[181, 144, 771, 277, 161] => 181
[[24, 85, 60, 81, 56], [81, 58, 45, 69, 39]] => 45
[9166, 5738, 6531, 1535, 5179, 5454] => 5454
[[29, 78, 38, 48], [16, 82, 36, 58]] => 36
[835, -824, -626, 550] => 550
[[4773, 8956, 3770, 5372, 6385, 6866], [5362, 1684, 4286, 4318, 4343, 4173]] => 4173
[[3, -35, -45, -28, 34, 30], [-17, -16, -10, -20, -19, -11], [-22, -6, -26, -17, -18, -13]] => -28
---
[-47.0  28.1 -68.1  30.8] → 28.1
[ 24.9  48.0 -53.8  49.5  63.9  31.7  23.6] → 63.9
[ 21.2  27.7 -43.5 -11.4 -53.9 -40.1  -1.5] → -53.9
[ 28.7 -65.2 -39.0   9.3  47.7  14.7] → 9.3
[ -6.5  39.4 -59.3  51.5] → 39.4
[62.2 14.5 55.6 22.7] → 14.5
[ 45.0  -1.3 -16.4  61.9] → -1.3
---
((7100, 5501, 3012, 6645), (4644, 7254, 7305, 6845), (8119, 8363, 6480, 4986)) Answer: 6645
((832, -76, 863, 410, 273, 507), (-76, 188, 371, 887, 709, -613), (937, 773, 338, 453, 611, 76)) Answer: 507
((32, -2, -8, -46, 43, 35), (29, -2, -8, -41, 43, 42), (22, -2, -8, -46, 43, 35)) Answer: 35
((28, -18, -35, -32), (-8, -16, 21, 9), (6, 37, -24, -20)) Answer: -32
((-482, -570, -588, 223, 233, -615, -80), (507, 7, 386, -396, -521, -742, -58), (-360, -573, 48, -211, -275, -903, -53)) Answer: -80
((41, 118, 106, 162), (144, 90, 216, 82), (180, 94, 109, 114)) Answer: 162
((7006, 5343, 3438, 8032, 5880, 5887), (4300, 5949, 8654, 2311, 4637, 7330), (9030, 9329, 6256, 4810, 6528, 3168)) Answer: 5887
((7, 7, 7, 4, 7, 7, 4), (7, 7, 7, 4, 7, 7, 4), (5, 5, 5, 2, 5, 5, 2)) Answer: 4
---
((216, -192, 371, 233, 501), (-36, -341, 592, 78, -56), (-171, -682, -304, 8, -228)) gives 371
((82, 66, 73, 243, 198, 128), (234, 157, 193, 194, 254, 244), (229, 215, 225, 51, 125, 177)) gives 73
((-19, -39, -8, -27, 23, -24, -11), (-6, -9, 4, -1, 4, -5, -3), (0, 11, 25, 30, -7, 10, 3)) gives -8
((3978, 6080, 6145, 6070, 2847, 3781, 5996), (6697, 3714, 3538, 3614, 6083, 6741, 3655), (3874, 5667, 5566, 6136, 7985, 4175, 6042)) gives 6145
((31, 96, 140, 19), (98, 96, 215, 82), (98, 96, 175, 82)) gives 140
((997, 706, 156, 323, 403, 317), (559, 764, 540, 543, 704, 534), (631, 651, 636, 676, 685, 675)) gives 156
((-7, 34, 1, 24, 9), (-25, 25, -32, -14, 9), (9, -16, 5, -6, -4)) gives 1
((-49, -31, -7, 6, 4), (-26, -5, -22, 12, 29), (-45, -21, -27, -29, -4)) gives -7
---
array([[0, 0, 0, 2, 6, 7, 0],
       [4, 7, 8, 8, 8, 8, 7]]) value 0, 7

array([234, 774, 380, 369, 432, 294, 452]) value 234, 452

array([ 646,  386,  482,  439, -553]) value 646, -553

array([[28, 58, 82, 52],
       [16, 82, 87, 44],
       [79, 27, 32, 52]]) value 28, 52

array([  7,   9, -27,  19,  48, -29]) value 7, -29

array([[4365, 1541, 9549, 7770],
       [1223, 8371, 4588, 2605]]) value 4365, 2605

array([[-35,   5, -47,  -7,  10],
       [-10,  26, -29, -43,  25]]) value -35, 25
---
[[67 38 15 34 71 29 62]
 [80 31 70 24 95 76 77]] >> 71

[7122 7279 8078 4663 2480 3704] >> 2480

[ 28  17   2 -28   6  -8] >> 6

[ 57 102 205 240  73 211 250] >> 73

[ 21  32 -38   5  -9  36  22] >> -9

[[ 16 151 238 114]
 [166  63  98 203]] >> 166
---
[[ 63.5  10.7  55.6 -23.1]
 [-34.9 -48.9  56.2 -20.6]
 [ 41.9 -24.2  69.4 -34.4]] out 63.5, -34.4

[[ 45.3 -71.2  12.9  47.2  13.5  12.3  34.8]
 [-13.3 -61.7 -15.5  -2.3 -17.3 -26.4  15.3]
 [ 53.5 -73.5 -18.6  -1.6  -9.3 -23.5   8.0]] out 45.3, 8.0

[[ 19.3 -21.5  -2.6 -52.3  41.4  15.7]
 [-47.6   4.9   6.5 -45.7 -47.2  12.9]] out 19.3, 12.9

[69.4 -0.8  2.4  8.1 10.6 -8.9  7.5] out 69.4, 7.5

[[ -7.1 -24.7   5.8   0.0]
 [-17.7 -31.3   0.0  -4.2]
 [-11.9 -65.1 -22.3  -7.6]] out -7.1, -7.6

[-54.9  11.2   6.2  -2.0  13.6] out -54.9, 13.6
